Below is a small trained network, with its code and all its weights. Each question gives an input and a target symbol and asks what happens when units are switched off, that is, made to give their printed mean instead of their output.

import numpy as np


def w(rows, s, z=0):
    codes = np.array(rows[::2]) - 128.0
    scale = np.full(codes.shape[1], s)
    scale[-1] = z or s
    return codes * scale


def softmax(a):
    e = np.exp(a - a.max(-1, keepdims=True))
    return e / e.sum(-1, keepdims=True)


def log_softmax(a):
    a = a - a.max(-1, keepdims=True)
    return a - np.log(np.exp(a).sum(-1, keepdims=True))


def net(x, mask):
    ids = ['αβδεζημξπψω'.index(c) for c in x.split()]
    T = len(ids)
    res = E[ids] + P[:T]
    u = 0
    for l in range(3):
        r = res
        for j in range(3):
            rows = slice(2 * j, 2 * j + 2)
            q, k, v = (r @ M[l][rows].T for M in (Q, K, V))
            z = softmax(np.where(np.tri(T) > 0, q @ k.T / 2**0.5, -1e9)) @ v
            o = O[l][rows]
            res = res + np.where(mask[u + j], z, o[:, -1]) @ o[:, :-1]
        u += 3
    return log_softmax(res[-1] @ U[:, :-1].T + U[:, -1])


Q, K, V, O = {}, {}, {}, {}
E = w([
[82,208,172,64,116,126,160,146,137],'α',
[3,179,135,106,159,142,114,127,157],'β',
[29,188,144,120,66,111,123,117,86],'δ',
[89,169,189,201,74,125,72,119,88],'ε',
[186,118,71,212,142,250,222,130,138],'ζ',
[58,115,177,189,168,98,83,119,175],'η',
[126,92,247,107,101,123,96,78,163],'μ',
[101,167,225,161,126,47,182,152,129],'ξ',
[109,25,170,110,94,108,146,143,131],'π',
[129,89,179,135,152,160,69,150,54],'ψ',
[167,103,100,107,128,35,108,154,103],'ω',
],0.013)
P = w([
[2,175,189,126,90,182,84,249,234],'0',
[20,144,196,172,68,162,107,240,171],'1',
[58,87,194,165,89,135,123,224,142],'2',
[93,82,186,158,114,87,167,166,97],'3',
[140,46,177,156,142,61,180,111,65],'4',
[154,35,165,160,168,23,202,63,40],'5',
[192,16,159,167,182,17,224,2,8],'6',
],0.0042)
Q[0] = w([
[155,149,121,177,156,53,90,110,132],'L0H1',
[111,156,164,169,140,59,116,136,142],'L0H1',
[76,110,253,151,98,110,146,144,115],'L0H2',
[115,190,38,67,158,146,89,118,172],'L0H2',
[174,112,82,175,113,119,129,78,138],'L0H3',
[110,138,146,66,175,98,135,116,92],'L0H3',
],0.011)
K[0] = w([
[154,152,89,213,150,227,223,171,181],'L0H1',
[161,24,106,223,135,186,182,146,118],'L0H1',
[207,36,160,222,185,134,190,70,113],'L0H2',
[3,141,195,63,74,91,57,191,138],'L0H2',
[58,141,178,63,106,124,122,132,114],'L0H3',
[157,131,24,202,154,213,212,102,151],'L0H3',
],0.008)
V[0] = w([
[71,151,226,90,152,66,95,165,110],'L0H1',
[185,206,75,93,197,167,170,90,169],'L0H1',
[120,31,212,90,73,102,103,143,39],'L0H2',
[157,79,215,242,163,58,146,113,161],'L0H2',
[206,111,155,84,87,63,47,182,122],'L0H3',
[139,131,97,136,114,215,253,77,93],'L0H3',
],0.0052)
O[0] = w([
[104,128,127,85,177,80,170,155,93,228],'L0H1',
[188,138,150,141,135,168,119,92,180,2],'L0H1',
[100,68,184,176,114,132,192,119,116,197],'L0H2',
[118,154,136,254,125,93,152,146,116,199],'L0H2',
[157,127,170,111,92,156,88,189,127,133],'L0H3',
[153,143,108,110,147,98,188,60,101,73],'L0H3',
],0.0074,0.0047)
Q[1] = w([
[32,246,212,94,163,111,199,86,2],'L1H1',
[64,110,204,232,196,65,156,133,73],'L1H1',
[155,119,139,223,71,135,115,179,138],'L1H2',
[16,150,127,155,102,68,144,149,9],'L1H2',
[139,135,68,144,238,155,95,68,106],'L1H3',
[177,229,57,98,160,202,142,91,170],'L1H3',
],0.0092)
K[1] = w([
[98,94,157,148,209,2,101,27,122],'L1H1',
[203,65,153,115,139,37,140,111,66],'L1H1',
[218,48,110,103,212,191,101,223,237],'L1H2',
[181,59,136,165,156,77,160,65,58],'L1H2',
[147,160,90,190,114,213,208,174,241],'L1H3',
[68,173,152,115,66,168,131,166,222],'L1H3',
],0.0084)
V[1] = w([
[119,98,73,40,211,127,85,143,171],'L1H1',
[52,76,95,254,230,178,76,124,180],'L1H1',
[90,198,143,203,48,130,129,115,47],'L1H2',
[168,98,145,126,243,141,199,182,200],'L1H2',
[130,179,179,142,213,189,85,120,112],'L1H3',
[174,112,40,130,178,208,167,190,78],'L1H3',
],0.0063)
O[1] = w([
[159,48,135,76,177,115,97,141,191,3],'L1H1',
[70,80,40,232,104,34,68,40,161,160],'L1H1',
[116,123,100,95,64,103,157,75,29,251],'L1H2',
[117,160,187,228,234,120,138,171,156,117],'L1H2',
[92,139,199,153,194,105,73,70,112,45],'L1H3',
[54,33,169,105,254,85,131,232,63,61],'L1H3',
],0.0067,0.0036)
Q[2] = w([
[160,152,104,113,130,189,95,62,223],'L2H1',
[173,123,159,142,166,175,102,180,179],'L2H1',
[21,120,152,169,110,28,245,172,33],'L2H2',
[151,188,93,146,118,124,143,42,128],'L2H2',
[90,191,78,153,118,83,151,73,105],'L2H3',
[153,170,148,125,106,123,130,80,169],'L2H3',
],0.012)
K[2] = w([
[54,142,219,104,75,91,119,99,170],'L2H1',
[67,124,137,52,116,81,75,205,180],'L2H1',
[176,62,77,115,175,87,174,93,62],'L2H2',
[70,130,168,225,153,254,202,65,117],'L2H2',
[216,71,175,185,126,91,224,107,115],'L2H3',
[166,198,100,161,125,117,204,139,170],'L2H3',
],0.0084)
V[2] = w([
[169,94,166,120,164,172,37,127,47],'L2H1',
[167,134,157,227,150,193,124,145,168],'L2H1',
[231,50,5,92,128,68,138,157,138],'L2H2',
[83,35,192,125,104,200,145,133,149],'L2H2',
[158,99,213,126,73,197,57,52,155],'L2H3',
[122,105,254,126,142,94,225,84,172],'L2H3',
],0.0071)
O[2] = w([
[7,125,187,111,91,50,211,90,89,13],'L2H1',
[146,203,88,153,115,68,150,190,87,87],'L2H1',
[92,87,91,122,53,130,117,238,230,104],'L2H2',
[113,67,6,188,241,198,255,91,120,185],'L2H2',
[124,239,135,125,77,55,219,104,217,2],'L2H3',
[163,116,207,198,115,147,122,134,214,220],'L2H3',
],0.0072,0.0034)
U = w([
[179,175,174,70,199,133,181,166,138,165],'α',
[112,103,140,126,192,131,69,91,198,164],'β',
[168,64,143,48,107,185,114,38,134,145],'δ',
[122,172,72,113,66,103,136,118,85,26],'ε',
[161,116,125,113,188,139,111,165,80,32],'ζ',
[156,112,62,163,109,42,54,89,153,119],'η',
[149,191,151,151,94,88,181,110,202,149],'μ',
[186,155,188,172,125,198,54,150,82,3],'ξ',
[176,118,10,197,145,235,191,126,145,182],'π',
[55,91,159,127,192,54,183,100,98,40],'ψ',
[69,106,182,116,65,85,95,254,160,249],'ω',
],0.0052,0.0036)

Each question gives the input, a string of symbols that net reads in full, and the target symbol t.
The units are the heads (2 rows each of Q, K, V and O). Each row of codes is followed by its name. A weight is (code - 128) times the scale printed after its matrix; where a second scale follows, it is the last column's (O and U).
mask holds one flag per head, layer by layer. A switched-off head (its flag False) gives its mean, the last column of its rows in O, instead of its output. The means were averaged over made-up inputs and are rounded, as every weight is.
A unit's drop is (log p(t) with every unit on - log p(t) with that unit switched off) / (log p(t) with every unit on - log p(t) with every unit switched off).
The circuit of an input: a set's keep is (log p(t) with only the set's units on - log p(t) with every unit switched off) / (log p(t) with every unit on - log p(t) with every unit switched off). Starting from all 9 units, units are removed one at a time, each time the one whose removal leaves the highest keep (on an exact tie, the one counted first), for as long as the keep stays at least 0.8.
circuit, biggest first: the units of the circuit, biggest drop first
most important unit: the unit with the biggest drop
heads that matter: for each layer, one digit per head in row order, 1 if its drop is at least 0.15 and else 0, layers parted by /
input ε μ ζ β μ δ δ, target ε: circuit, biggest first -> (L1H2, L0H3, L2H1)
input ψ α β, target ψ: heads that matter -> 000 / 001 / 110
input δ α δ ζ π α ξ, target μ: heads that matter -> 101 / 000 / 001
input π ω β η δ, target η: most important unit -> L1H1
input ζ π ω, target η: heads that matter -> 110 / 100 / 000
input δ δ π μ ε, target π: circuit, biggest first -> (L2H2, L0H2)
input ψ π π ψ ω μ, target ω: heads that matter -> 000 / 000 / 010
input ξ α δ ω β π μ, target π: circuit, biggest first -> (L2H2, L0H2, L1H3)
input α μ α, target μ: heads that matter -> 010 / 001 / 001
input α μ ω ψ α, target ω: circuit, biggest first -> (L2H2, L1H3)
input δ δ π α β μ η, target μ: circuit, biggest first -> (L2H3, L1H3)
input ω π π β ψ δ π, target ψ: circuit, biggest first -> (L2H1, L0H2)
input β δ δ, target δ: heads that matter -> 000 / 010 / 100
input ω ω π π ξ, target π: circuit, biggest first -> (L2H2, L0H2, L1H3, L1H1)
input ω ε δ μ α δ, target μ: circuit, biggest first -> (L2H3, L1H3)
input π η β, target π: heads that matter -> 010 / 000 / 110
input ω δ ω β, target ω: circuit, biggest first -> (L2H2)
input ζ π α δ, target ε: heads that matter -> 100 / 010 / 100
input ψ ω π δ ξ, target π: circuit, biggest first -> (L0H2, L1H1, L1H3, L2H2)
input ψ μ π, target ψ: most important unit -> L2H2
input ω π ω δ π β, target π: circuit, biggest first -> (L2H2, L0H2, L1H3)
input β ω δ ω η η μ, target μ: heads that matter -> 010 / 101 / 001
